What can hang from each mark:
k_570: k_559 k_953
k_382: k_261 k_277 k_463 k_987
k_987: k_261 k_321 k_975
k_102: k_953 k_980
k_559: k_570 k_987
k_321: k_953 k_980
k_277: k_261
k_463: k_261
k_261: k_102 k_463 k_559 k_987
k_953: k_102 k_321 k_570
k_980: k_277 k_953
k_975: k_382 k_559 k_987

Every row comes from one small tree of marks. The marks that hang from a mark follow it in brackets, in the order of their numbers. Every link used is in the known rows. Which tree was each row made from?
Each row is shifted at random along 4 fixed directions that mean nothing.
Known rows:
k_277(k_261(k_463 k_559(k_570 k_987))): [ 134  -17  -69   33  248 -174  104 -281  -47  -82 -167  -72  -58   36
  -55   46   32 -331    2   23  -31   27 -216 -196 -154  -52  164   27
 -253  -24  -48  -60 -233  -57  -27  -77    1  129   17    1  -74  -90
  -63  167   58  -27]
k_321(k_980(k_277 k_953(k_102))): [ -40  177    4   39    9   86  -26  181  101  148  -16    5   22   70
   41   62   11   48   59  166  138 -122  141  -57   56  199  -45  -56
  -95  -56  -89   60  -40  -85  -92   53  -41 -184 -101   -6   85  -62
 -176   30  107  120]
k_261(k_102(k_953(k_570(k_559)) k_980) k_463 k_987(k_975)): [ -40  137  -11    6  102   96 -205  -49  -96 -207   17 -116   37   -9
   70   99   59 -114  -25  131   20   17   43  -97   59   47   71  -93
 -140   92 -195   82   49  -94  -30    9    7  -92 -104 -140  -27 -166
 -203   80   62   40]
k_261(k_102 k_463 k_559(k_570(k_953)) k_987(k_321 k_975)): [  99 -141 -101  -48   83  -20   98 -127  -43   -1  -43   41   51 -144
  -55  -39  113 -209  -16  -51  -40  168  -62  -70  -83  -19  183   21
   58  135   20   74  -15 -145  107 -109  -52  149  -16   16   -1  -93
   39   67  -74   27]
k_975(k_987(k_261(k_102 k_463) k_321(k_980(k_277)))): [-119  142  -54 -128 -130  112  -39  425  120   28   -3  108  168   56
  -51  171  -21  131 -158 -123  111  -27  216   99  -10   30  -15  -38
  114  -72  222  100   41   69    7  -49  133   53 -244  -38   45   72
   90  -46   70   13]
k_102(k_953(k_321(k_980(k_277(k_261))) k_570(k_559))): [  81    4  -89   28  -63   16  113 -153  215   41   35  139   19   35
  206  -28   15   87  130  180  100  -62   56  -38   -9  207   36   10
 -213   -5 -130 -104 -163  -74  -76   14 -118 -108  145  188   -8  -39
  -29 -112   31  135]
k_559(k_987(k_321 k_975)): [-204  212  163   10 -107  211 -208  239  -82 -210  109 -199   36  138
   30  216  -66  182 -194   98  111   91  192  112   28   10  -48  -50
   -8  -41 -118  155  156   30   67   62   58  -86 -230  -48    1 -116
 -177   71   23  -74]
k_570(k_559(k_987) k_953(k_321)): [  33   -7   31   29   31    1   86 -287  116  -96  -15  -31   35 -105
  159  -48   97    3   63   87    5  118    5  -30  -26   35  101  -22
 -214   75 -135   -9  -42  -47   70   -1  -37  -66   78  152   43 -180
 -118   29 -107   77]
k_570(k_559(k_987(k_261(k_463) k_975(k_382))) k_953(k_321)): [  43  100  177   69   91  -52    4 -199   -5 -133   -5 -212  -47  165
   28   -1  -49   24  -69   93   66  199 -157  -23 -107   -2  -54  -78
 -140    5 -147   12  -54   -6  114   37  -84   70  -29  110  -20 -182
 -172   69  -38 -181]
k_559(k_987(k_261(k_102(k_953)) k_975)): [-224  148   95  -27 -478  328 -124  443  147 -159  332  -20    2  164
   78  164 -178  598 -115  192  152  -47  365  378  -43  274 -166   24
  188  -33 -102  112  302  -44  149  -35  -21 -170 -238  134   10  -30
    5  -74   -3  -64]
k_382(k_277 k_463 k_987): [  89   93   -8  -12  151  -35   69  115   22   19 -163   80  -21   20
 -108  109   21 -202 -111 -112  -19  -64  -10  -56 -103  -11   93   16
 -126  -96  113   21 -189  -80 -100   -9   88  130 -135    0  -27   -4
   10   82  183   22]
k_277(k_261(k_102 k_463 k_559(k_987(k_321(k_953))))): [ -44  101   29   40  147   56 -149 -125  -66 -174   93 -136    0   40
    4  112   14  -95  -60   35   12  158   22 -154  -33  -57   50  -42
   30  113 -139   37  -31    2   42   17  -69  -22  -16  -11  -18  -52
 -117  170  -82  -97]
k_321(k_953(k_102 k_570(k_559(k_987))) k_980(k_277(k_261))): [-237  106 -113  -81 -165  217 -136   36  189 -305  148  -30  247 -111
  261  286   97  121  -85   52   24  -38  344   29   47   59  113 -115
 -151   73   54   28  177  240   -6  -25  182 -218   64  -49  166  -79
  -41 -181  -62  149]
k_277(k_261(k_102(k_980))): [  15   59   29  105  112  -31  -55 -290   88  -77  105    9  -44  -22
  103   42   46   10   72  108   23  116   23 -210  -41   54   19  -20
  -65  149 -123  -72 -138  -69   15   55 -175  -99  122  107   68   25
  -57   71  -77  -57]
k_975(k_382(k_261 k_987) k_559): [ -12   45  -39  -40  -10   36  -43  175   78 -248  -43   56  116   24
   -4  209   48 -106 -229 -208  -36    7   97   71  -93  -73  101    4
  -65  -78  204   42   13   29   28  -54  249  125 -116  -22   -8   25
  120   -4  126   21]
k_277(k_261(k_102 k_559(k_570 k_987))): [ -28   90  -41   -4  128    5  -38  -23  -64 -115  -90 -133  -26   54
  -49  124   11 -152  -25   83   22  -62  -12  -48  -74   16   88   13
 -153  -26  -98   80  -40  -86  -38  -51   50  -33 -125  -97  -38 -131
 -159  198   59  -26]
k_987(k_261(k_102) k_321(k_953 k_980) k_975(k_559)): [-267  243  128   10   38  272 -399  222 -231 -263  123 -292   96   71
   12  269   26    3 -212   79  127  211  187   -9  116  -57  -30 -156
  166  116 -123  239  284   32   91  101    9 -177 -136 -227   29 -104
 -278  183  -46 -155]
k_102(k_980(k_277 k_953)): [ 114  162   26   71  250 -120   40  -46  -13  236 -193    8  -98   95
  -22  -38   49 -224  107  183  118 -116 -107 -218   36  141   29  -43
 -267  -77 -169   28 -273 -230 -201  104  -97  -61  -97  -72   -2 -122
 -238  173  202   91]
k_570(k_953(k_102(k_980(k_277)))): [  68  -32 -249 -122   17  -81  215    3  319  163 -214  355  220 -276
  141    8  234 -143   63 -182  -38  -94  156  -80   42   51  241  -51
 -187   30  272    1 -123  -43 -124  -30  233   -8    9  -43  188  -52
  162 -123   80  340]
k_953(k_102 k_570(k_559(k_987(k_261 k_975)))): [-137  -40  -18  -30 -387  210   -6   48  212 -326  246  -17  159    9
  231  219   -6  334 -102  103   24   51  290  236 -104  123   30   -7
  -37   39   44   -3  226  137  182 -105   66  -72   53  170  108  -38
   72 -240  -91   11]
k_980(k_277(k_261) k_953(k_102 k_321 k_570(k_559(k_987)))): [  94  105 -224  -96  219  -92   93  -67  167   44 -336   97  202  -26
  147  103  179 -335   17  -83   -5 -199   23 -121   69  -30  234  -61
 -423 -114   55   30 -226  -21 -232   38  305   -6  -73 -162   69 -163
  -97   11  169  300]
k_102(k_953(k_321(k_980(k_277(k_261))) k_570(k_559(k_987)))): [  71   65   17   62  136  -67   67 -348   76    8  -34  -46  -45   37
  154  -27   54  -93  119  208  102    7  -92 -176  -16  105   88  -31
 -351   30 -215  -78 -228  -77  -79   55 -158  -79  159  113   11 -139
 -198    1  -10   65]
k_382(k_261(k_463) k_987): [ -86  205  131   71  -44  131 -183  180  -22 -204  145 -156 -123  243
  -53  190 -172  185 -144  104   62    3  105   61  -90  106 -136  -20
   18  -73 -155   18   19   12   33   13  -43  -35 -188   72  -87   18
 -104  103  128 -147]
k_559(k_570 k_987(k_261 k_321(k_980))): [  44    5  111   52  123  -88  128 -162  -97  119  -91 -122 -127   44
  -87  -13   28 -126   35  131  127  137 -158 -110 -111   37   72   16
 -116   14 -102   26 -133 -122   77  -41 -204   36   37  105   -7  -87
 -192  181  -49 -102]
k_277(k_261(k_102(k_953))): [ 266 -127 -210  -19  -85 -109  332  -23  318  245 -108  436  -18  -59
   59 -151   36   22  170  -33   27 -125   -5   22 -121  187  108  150
  -61  -32   94 -115 -250 -272  -73  -87  -23   50   40  245  -23   64
  254  -34   84  174]
k_987(k_261(k_463) k_975): [ 310 -158  -41   58   13 -199  310 -216  155  141  -78  220  -84   68
  -13 -116  -20  -86   67   -1   32  106 -220  -72 -235   79   67  107
  -78  -14  105 -162 -300 -168   51  -79 -162  233  123  302  -39   70
  191  -52   43  -62]
k_463(k_261(k_102 k_559)): [  57   45 -142 -110  -70   49   38  295  123   18 -106  159   -3   48
  -47   50  -11  -17    8  -61   48 -189  124  162  -85  117   42   66
  -47  -91   87   79  -45 -194 -112  -94  141   21 -230   -7  -62  -13
   66   95  208   90]
k_382(k_261(k_102 k_559) k_463 k_987): [-204  274  207  107 -105  281 -339  319 -121 -303  302 -306 -161  324
  -98  265 -233  310 -180  216   76  -14  220  130  -72  166 -247  -31
  159  -43 -302  107  175   -8   77   19 -133 -131 -254   23 -106   -1
 -228  172   98 -236]
k_570(k_559(k_987(k_261(k_102) k_321 k_975(k_382(k_277))))): [-129  178   99 -116 -188  164  -50  492   36  -76    3  -55   58  225
  -83  200  -99  227 -221  -23  141  -78  182  308  -81   69 -105  -18
   48 -153  123  214  133  -43    1  -26  142   73 -344  -68   -4  -98
  -41    9  138 -164]
k_987(k_321(k_953(k_570))): [ -27  173   11   35  222   93 -149   32 -151  -65 -145 -142   23   20
   22  123   88 -271  -28   85   53   28   44 -133   69  -24  104  -79
 -123   -8 -166  126  -30  -63  -99   69   73 -143  -93 -145  -42 -158
 -282  241  104   44]
k_953(k_102 k_321 k_570): [ 180   23 -109   28    5   13  210  108  189  213 -207  168   19   52
   53  -67   31  -49  136   42   84 -161   33   29  -33  155   56   83
 -189 -147  -27  -17 -176 -195  -84  -50   56  -75  -55  167  -26  -52
  -55   25  133  227]
k_559(k_570 k_987(k_321(k_953(k_102(k_980))) k_975)): [ -26 -101 -122 -108 -308  136  212  273  191  136   -1  247  143 -168
   91   36   99  149  -27  -67   79  -22  235  187   11  120  166   70
   42  -16  152   81  131  -90  100 -137  116  -39  -71  108   94  -44
  126 -116  -56  287]
k_987(k_261 k_975(k_559(k_570))): [ -53  -47  -62  -22  -21   54  -48  -51  -20 -282   -1  -55  147  -56
   84  220   96 -137 -160  -38  -32  140   70   18  -70  -65  160  -30
  -29   47  113   56  100   58  119  -53  129   50   18  -64   37  -46
   32   13  -11  -33]
k_570(k_559(k_987(k_321)) k_953): [  38  -75 -145 -132  -40  -29  182  -35  154  -40 -180  181  178 -210
  110   16  177 -104  -26 -131  -40   27   86   61  -10  -41  235  -11
 -177    8  135   58   -8  -31   -3  -78  223   63  -43   -1   49 -151
   85  -10    6  194]
k_321(k_953(k_102(k_980(k_277(k_261))) k_570)): [ -39   53  -62   45 -252  138   62  111  272   72  177  136    1   77
  171   66  -55  316   91  227  135 -129  240   52  -29  310  -57   12
  -46  -24  -94  -70  -17  -30  -38  -13 -100 -216   64  193   74   36
   13 -157   41  130]
k_570(k_559(k_987(k_975(k_382))) k_953(k_102 k_321)): [  67  -20  161  111 -101   27  147 -204  166   -9  102  -71  -25   46
  136 -102   -1  206   60  155   87  161  -24   48  -96  126  -47    6
 -115   45 -152  -17   -3  -85  173   -6 -171  -44   94  303   84 -161
 -111  -82 -149  -15]
k_463(k_261(k_559(k_570(k_953)) k_987(k_975))): [ 139  -90  -84  -86  -19  -74  176   38   -9   98 -160   58 -123   14
 -108  -88   -1 -130   12   41   69  -49 -134  117 -158  129  129   69
 -156  -38  -24   64  -82 -280  -34 -111   -8  140 -133   28  -87 -140
   14   78  160   61]

Write each row's tree:
[   2  105   94   43   13   15   75   -3   -3   54  -45 -173 -133  146
  -55  -18  -98  111   29  187  110   24  -64   60  -91  148  -60  -11
  -72  -75 -228   43  -25  -88   88  -36 -101  -58 -132  121  -68 -154
 -218  195   11  -73] -> k_559(k_570(k_953(k_321)) k_987(k_261(k_463)))
[ -20   39   74  100 -108   56  -32 -127  142  -48  253   31  -98   65
   62   -6  -73  283   56  193   95   85   74  -48  -93  184  -86   47
    5  109 -168  -86  -67 -107   82    3 -265  -95   56  248   29   69
   -2  -38  -90  -73] -> k_277(k_261(k_102(k_980) k_987))
[ -13   24  -27  -15 -218  110   31  342   -1  -99    0  -37    2  215
  -55  148 -142  151 -130  106  101  -61   58  234 -123  147  -64   45
   51 -175    6   64  120  -53   95 -120   73   42 -211   33 -120  -26
   18   41  156  -72] -> k_987(k_261(k_463) k_975(k_559(k_570)))
[ -86  124 -132 -109  145   50 -135   67    7 -111 -123   87  193 -136
   41  154  142 -223 -157 -205   16  105  102 -130   89 -148  207  -84
  -93   72  130   69  -30   57  -86   51  226  -18  -75 -166   31  -27
   17   45   29  139] -> k_277(k_261(k_987(k_321(k_953 k_980))))
[  -1  -16 -209 -131 -122   81   80  189  217   63   16  272  183 -106
   80  102   94   25    2 -102   29  -50  236   32   -4  107  115  -19
  103   35  204   22  -17    0  -16  -84   85   13  -25   36   69   74
  173  -88   32  133] -> k_987(k_261(k_102(k_953(k_570)) k_463) k_321(k_980(k_277)))
[  59 -110 -193  -41 -175   65  111   12  314   -5  147  337  163 -217
  161   16  118  115   73  -69  -51   -8  239    1  -15  134  105   50
  113  108  127  -69    4  -60   91 -109   16  -41   49  193   99  110
  241  -97  -91  216] -> k_261(k_102(k_980(k_953)) k_463)
[  -1 -134  -36  -13 -264  115  125   87   67  -74   86   40   26  -51
   33   -4   -6  159  -47  128   61   50   66  201 -112  169   64   74
    8    0  -30   49  160 -128  174 -133  -26    6  -36  148  -16  -90
   65  -73  -26   61] -> k_261(k_987(k_975(k_559(k_570(k_953)))))
[ -58   58 -112    4  -31  177  -67   46  122 -148   16   33  159 -129
  170  156  125  -60    4   19  -18  -18  247  -22   29   56  132  -46
  -59   54    7   39   90   45   -2  -29  148 -205   29    6   92  -63
  -57   -6   -2  179] -> k_321(k_953(k_102 k_570))
[ 195  -15 -104    2  104  -78  167  -96  174  204  -99  234    4  -64
   20 -126   70  -96  137  -68   48   46  -59 -114  -39   81   79   35
   -4   58   39  -67 -215 -187    3  -35 -100   24   53  184   -5   36
   56   67  -19   95] -> k_987(k_261(k_102(k_953(k_321(k_980))) k_463))
[ 297 -132 -101  -16  107 -226  346 -144  227  142 -117  257  -53   23
 -109  -96   19 -184   55 -137   -9  -56 -198  -78 -291   36  105  142
 -121  -47  235 -121 -358 -187  -34 -144  -57  295   60  237  -11   62
  240  -22   50  -47] -> k_975(k_382(k_277(k_261(k_102 k_463 k_559(k_987)))))
[-179   86  183  113  -91  241 -202   71 -105 -263  235 -248   74   25
   70  150   28   70 -136  161  131  222  133   -8   -9   15  -16  -55
   75   74 -153   85  221   70  216  -16 -107 -158   59   92   21  -54
 -194   36 -153  -71] -> k_975(k_382 k_559 k_987(k_321(k_953(k_570) k_980)))
[ 221  -21   -9   13  126 -164  204   29   73  125 -117  148  -91  180
 -162  -19  -62 -160  -86 -123   38   11 -175  -72 -211    4   34   83
  -72 -117  122  -64 -334 -145  -72  -42  -61  310  -53  144 -104   70
  145   17  162  -89] -> k_975(k_382(k_277(k_261(k_463 k_559)) k_987(k_321)))
[  13   14 -147  -54 -196  167   51  236  170   55   45  174   64    5
   78   -5    7  142   75   69  104 -112  197  157    3  222   29   52
   31  -12  -44   35   52 -173    4  -85  -12 -129  -45  123  -48  -15
   11  -18   39  167] -> k_987(k_261(k_102(k_953(k_321(k_980) k_570)) k_559))
[ -88  206 -146 -101  140   94  -73  190  105   19 -264   64  228 -169
   86   97  174 -157  -36 -170   20  -48  190  -45  176  -49  150 -131
 -154   -5   81  145   48    0 -108   55  326 -183 -168 -197   97 -159
 -130   95   79  286] -> k_570(k_953(k_102 k_321(k_980)))
